[144, 128, 131, 146, 146, 135, 144, 116, 146, 102, 122, 111]
The 2nd-last entry -> 122
Find the first entry from the right.
A: 111
The 5th entry: 146
Find the 2nd entry from the left.
A: 128
The third entry from the end: 102

Read these off the matrix that follows.
1) The last entry in the row that holds the smallest entry?
2) The smallest entry in the first column?
3) The first entry in the row that holds the largest entry?
4) The entry in the bottom-right corner?
5) The top-right entry?
6) The entry just left of the smallest entry?
7) The 3rd entry on the main diagonal?
8) The entry directly below the smallest entry?
[[120 128 126 126 129 125 126 127 136 127 130 130 124 117]
 [131 130 129 130 127 128 129 131 127 127 127 128 125 129]
 [123 127 126 126 128 129 129 127 131 125 126 131 123 127]
 [119 128 124 124 129 128 127 128 134 123 127 135 116 118]
 [129 135 133 133 130 123 118 132 129 136 129 127 133 118]
 [135 121 125 123 123 135 138 127 118 120 125 125 131 149]
 [132 126 126 130 130 123 130 126 135 139 144 117 146 118]
 [122 127 127 125 127 130 129 127 129 121 123 133 118 130]
 [122 131 127 130 129 122 122 128 139 136 135 125 131 108]
 [117 132 126 129 129 125 121 132 132 123 117 139 107 117]
 [138 119 125 127 126 135 142 124 119 126 129 124 135 149]
 [131 128 134 128 128 125 129 127 125 122 121 127 128 134]
 [126 126 126 124 130 123 128 128 137 132 135 127 132 120]
 [145 123 130 129 126 136 138 128 111 126 125 124 134 155]
 [131 125 126 128 128 130 132 126 127 127 130 126 132 132]
 [130 127 128 127 129 127 128 129 131 134 137 122 134 123]]
1) 117
2) 117
3) 145
4) 123
5) 117
6) 139
7) 126
8) 135

Read these off the grid that follows.
1) Report the first entry, reading row by row.
2) Report the top-right entry.
3) Report the first entry in the row that holds the smallest entry.
4) Report the second entry on the main diagonal.
5) Report the entry directly below the largest entry.
6) Report the centre entry.
7) Report the entry in the bottom-right corner.
8) Report the smallest entry in the last row.
[[115 138 131 126 124 127 126 123 127 117 128 118 136 132 140]
 [125 114 134 136 128 136 146 139 132 126 128 132 126 143 128]
 [123 126 132 129 129 127 141 117 144 139 129 133 121 137 127]
 [120 132 133 110 122 124 128 142 125 113 127 117 137 130 137]
 [126 113 134 132 120 139 131 140 140 119 128 129 132 135 132]
 [129 121 129 134 133 147 125 119 135 123 125 128 133 131 137]
 [138 122 118 124 121 123 118 135 131 135 129 127 136 113 127]
 [117 141 133 131 132 124 140 124 117 125 126 123 132 134 138]
 [121 133 128 131 128 118 143 121 139 145 129 126 131 129 135]
 [133 123 128 158 139 143 140 116 131 131 126 134 131 134 133]
 [126 115 132 127 129 135 144 140 131 126 127 134 127 142 128]
 [127 114 133 132 121 139 131 138 139 118 130 129 134 136 134]
 [117 137 132 133 126 121 134 122 108 130 130 132 129 128 131]]
1) 115
2) 140
3) 117
4) 114
5) 127
6) 135
7) 131
8) 108

Questions about the grid below.
1) Which number is the bottom-right entry?
2) Which number is the entry just right of 119?
3) Which number is the entry in the top-right corner?
4) Which number is the bottom entry of the column that holds the smallest entry?
5) Which number is the entry just left of 149?
[[141 117 133 140]
 [115 133 125 149]
 [119 142 110 124]]
1) 124
2) 142
3) 140
4) 110
5) 125

a =
[[131 134 137 123 111 133 128 125 133]
 [125 126 131 135 132 148 126 143 134]
 [129 121 139 120 130 131 132 134 119]
 [105 131 137 127 131 126 122 125 123]]
Rows and columns are numbered from 0.
Report the entry just right of the smallest entry.
A: 131
The entry in row 0 and column 2 is 137
The entry just left of 122 is 126
The entry in row 1 and column 1 -> 126
Report the entry directly above 119.
A: 134
The entry in row 2 and column 0: 129
The entry directly below 139 -> 137
The entry directly above 135 -> 123
The entry in row 0 and column 1: 134
The entry in the top-left corner is 131
Report the entry directly below 135.
A: 120
Report the entry just right of the largest entry.
A: 126
The entry just right of 135: 132

[[120 154 123 129 130]
 [143 132 122 137 115]
 [121 123 126 138 114]
 [126 128 142 136 130]
 [138 124 105 125 114]
 [146 142 131 144 139]]
Report the last entry, reading row by row.
Answer: 139
The 3rd entry from the end, reading row by row is 131
The third largest entry: 144
Report the entry in the bottom-left corner.
Answer: 146
Report the top-left entry.
Answer: 120
Report the bottom entry of the column that holds the largest entry.
Answer: 142
The top entry of the column that holds the smallest entry -> 123
Report the entry just left of 136.
Answer: 142
Report the 2nd entry on the main diagonal.
Answer: 132
The entry directly below 132 -> 123
Report the second entry in reading order.
Answer: 154
Report the 5th entry in reading order.
Answer: 130

Questions about the row below.
1) What is the entry just right of the smallest entry?
2) What is the entry just left of 132?
139	154	134	137	129	125	132	133	116	124
1) 124
2) 125
